Here is a tiny trained network, its code and every weight. The questions are about switching its units off for an input and a class, where a switched-off unit gives its printed mean instead of its output.

import numpy as np


def w(rows, s, z=0):
    codes = np.array(rows[::2]) - 128.0
    scale = np.full(codes.shape[1], s)
    scale[-1] = z or s
    return codes * scale


def f(y):
    return np.maximum(y, 0)


def log_softmax(a):
    a = a - a.max(-1, keepdims=True)
    return a - np.log(np.exp(a).sum(-1, keepdims=True))


def net(x, mask):
    res = np.array(x, float).reshape(1, 3) / 4 @ E
    y = f(res @ A[0][:, :-1].T + A[0][:, -1])
    res = res + np.where(mask, y, B[0][:, -1]) @ B[0][:, :-1]
    return log_softmax(res[-1] @ U[:, :-1].T + U[:, -1])


A, B = {}, {}
E = w([
[179,57,105,44,66,124,131,191],'x0',
[157,96,159,175,64,113,192,39],'x1',
[119,63,16,143,164,255,138,109],'x2',
],0.016)
A[0] = w([
[166,72,119,118,63,107,163,105,45],'n1',
[106,75,87,138,137,199,110,100,124],'n2',
[105,115,172,206,131,139,149,67,122],'n3',
[50,183,122,163,235,111,61,134,197],'n4',
[99,143,198,176,101,113,143,113,155],'n5',
[148,98,51,150,163,216,164,117,129],'n6',
[166,184,129,157,104,62,148,107,151],'n7',
[170,76,139,131,93,118,199,107,52],'n8',
[124,139,159,179,140,137,185,58,116],'n9',
[172,59,166,112,104,131,156,116,55],'n10',
[184,91,120,118,86,105,182,135,100],'n11',
[146,181,131,152,109,85,153,85,144],'n12',
[152,159,189,64,152,108,108,173,192],'n13',
[111,81,60,68,186,195,82,126,78],'n14',
[153,114,39,98,141,168,149,166,119],'n15',
[81,155,133,155,171,142,37,164,207],'n16',
[118,168,181,113,96,9,105,133,254],'n17',
[118,101,63,199,136,140,123,81,93],'n18',
[121,137,97,110,103,74,88,180,101],'n19',
[132,88,70,76,149,162,78,196,119],'n20',
[53,183,124,150,213,126,110,158,206],'n21',
[165,115,113,61,132,128,114,200,130],'n22',
[137,78,142,109,73,129,131,115,59],'n23',
],0.015,0.0086)
B[0] = w([
[181,175,89,104,94,216,194,95,177],'n1',
[61,153,56,178,215,146,171,88,208],'n2',
[24,70,87,138,180,61,69,191,194],'n3',
[219,193,101,126,79,183,196,78,225],'n4',
[99,149,177,217,160,116,205,202,191],'n5',
[74,139,2,132,250,173,189,102,234],'n6',
[120,167,151,226,88,114,160,197,192],'n7',
[199,202,74,99,115,174,217,85,175],'n8',
[39,62,99,147,197,6,16,207,194],'n9',
[169,193,129,88,108,199,187,113,167],'n10',
[196,169,154,103,94,192,135,121,177],'n11',
[61,128,156,174,127,137,182,239,184],'n12',
[189,125,191,84,79,83,50,148,202],'n13',
[40,83,134,180,158,186,141,128,226],'n14',
[75,77,174,189,145,197,124,107,207],'n15',
[182,129,174,124,41,196,157,81,200],'n16',
[140,141,236,174,34,126,116,224,255],'n17',
[136,117,32,58,205,99,101,105,188],'n18',
[121,78,170,99,145,60,67,113,171],'n19',
[74,67,218,226,157,186,112,145,221],'n20',
[242,187,111,96,77,190,176,71,209],'n21',
[84,32,217,135,113,54,61,174,198],'n22',
[176,146,125,104,106,175,161,90,160],'n23',
],0.0091,0.029)
U = w([
[171,213,164,120,47,158,143,133,253],'0',
[11,110,170,209,134,150,114,167,186],'1',
[119,165,82,126,126,226,146,37,60],'2',
[45,131,52,115,184,68,113,130,58],'3',
[112,64,202,76,74,95,10,146,76],'4',
],0.013,0.0024)

Each question gives the input, the list of numbers given to net, and the class t.
The units are the neurons (one row each of A and B). Each row of codes is followed by its name. A weight is (code - 128) times the scale printed after its matrix; where a second scale follows, it is the last column's (A, B and U).
mask holds one flag per neuron, in row order. A switched-off neuron (its flag False) gives its mean, the last column of its row in B, instead of its output. The means were averaged over made-up inputs and are rounded, as every weight is.
A unit's drop is (log p(t) with every unit on - log p(t) with that unit switched off) / (log p(t) with every unit on - log p(t) with every unit switched off).
unit that matters most: the unit with the biggest drop
k most important neurons: the k neurons with the biggest drops, biggest first
drop of u: that unit's drop, to one decimal
input [0,-3,8], class 2: unit that matters most => n6
input [0,-3,7], class 2: 2 most important neurons => [n6, n17]
input [0,8,7], class 3: 2 most important neurons => [n9, n3]
input [-5,2,1], class 3: 2 most important neurons => [n17, n20]
input [0,-1,5], class 2: 2 most important neurons => [n17, n9]
input [-3,1,1], class 3: 2 most important neurons => [n17, n20]
input [1,8,2], class 2: 2 most important neurons => [n1, n8]
input [3,1,2], class 2: 2 most important neurons => [n17, n9]
input [8,-6,-7], class 4: drop of n21 => 0.0
input [6,1,-3], class 0: drop of n1 => 0.1
input [-1,-6,1], class 2: drop of n17 => 0.3
